[[-47 107 -80 -35   5]
 [-37  35 -51   9 -14]]
->
[[-14   9 -51  35 -37]
 [  5 -35 -80 107 -47]]

[[ -1 -18 -36 -48  -6  38 -31   7   1 -39 -32]
 [-14 -46 -47 -44  23  66 -28   0  23 -35 -31]
 [ -2   8 -24 -47 -37  24 -87 -13  -1 -27 -35]]
->
[[-35 -27  -1 -13 -87  24 -37 -47 -24   8  -2]
 [-31 -35  23   0 -28  66  23 -44 -47 -46 -14]
 [-32 -39   1   7 -31  38  -6 -48 -36 -18  -1]]

[[-53  63  18 -32  22  97  21]
 [-79  56  15 -37   3 109  22]
 [-38  55  19 -23  31  77  17]
 [-87  48  13 -37  -4 107  22]]
->
[[ 22 107  -4 -37  13  48 -87]
 [ 17  77  31 -23  19  55 -38]
 [ 22 109   3 -37  15  56 -79]
 [ 21  97  22 -32  18  63 -53]]

[[ -2 -13 -15 -53  -3]
 [-30 -20   3 -49  21]
 [ 39 -27  31  41   9]
 [ 30  -8 -13  28 -47]
 [-91 -27  29  41   6]
 [ 25  -3 -27   2 -52]
 [-36 -21   6 -49  22]
 [ 16 -10 -14 -55  -6]]
->
[[ -6 -55 -14 -10  16]
 [ 22 -49   6 -21 -36]
 [-52   2 -27  -3  25]
 [  6  41  29 -27 -91]
 [-47  28 -13  -8  30]
 [  9  41  31 -27  39]
 [ 21 -49   3 -20 -30]
 [ -3 -53 -15 -13  -2]]

[[ 13  52  -7  -2]
 [  3  16 -13  32]
 [-73 -17 -35  73]
 [ 38  32  16  -7]
 [-65 -30 -92 107]
 [ 13  69  39 -30]
 [ 46  61  39 -42]
 [ 54  34  11 -24]
 [-85  -7 -50  92]
 [ 60  46  26 -32]
 [ -2  -8 -11 -19]]
->
[[-19 -11  -8  -2]
 [-32  26  46  60]
 [ 92 -50  -7 -85]
 [-24  11  34  54]
 [-42  39  61  46]
 [-30  39  69  13]
 [107 -92 -30 -65]
 [ -7  16  32  38]
 [ 73 -35 -17 -73]
 [ 32 -13  16   3]
 [ -2  -7  52  13]]

[[ 49 -98 -10 -98 -97  27 -11  -3  19  29  53   9  57]
 [ 45 -95 -11 -94 -94  24 -12  -5  17  26  49   7  53]
 [ 50 -99 -10 -98 -98  28 -11  -3  19  29  54  10  58]
 [ -8  -2   1   4   4  -2   0  -5  -4  -2  -9   0  -3]]
->
[[ -3   0  -9  -2  -4  -5   0  -2   4   4   1  -2  -8]
 [ 58  10  54  29  19  -3 -11  28 -98 -98 -10 -99  50]
 [ 53   7  49  26  17  -5 -12  24 -94 -94 -11 -95  45]
 [ 57   9  53  29  19  -3 -11  27 -97 -98 -10 -98  49]]

[[-10  37  -4 -28  46  25  22  -5 -12 -39  30 -25   9 -23 -16 -34]
 [  9 -11   2  -8  91  11 -17  18  -1  26 -55 -31   3 -31  18  15]
 [  7 -17 -17  -1  32  10  22  -8  -7 -18   4   5  37  49 -13 -60]]
->
[[-60 -13  49  37   5   4 -18  -7  -8  22  10  32  -1 -17 -17   7]
 [ 15  18 -31   3 -31 -55  26  -1  18 -17  11  91  -8   2 -11   9]
 [-34 -16 -23   9 -25  30 -39 -12  -5  22  25  46 -28  -4  37 -10]]
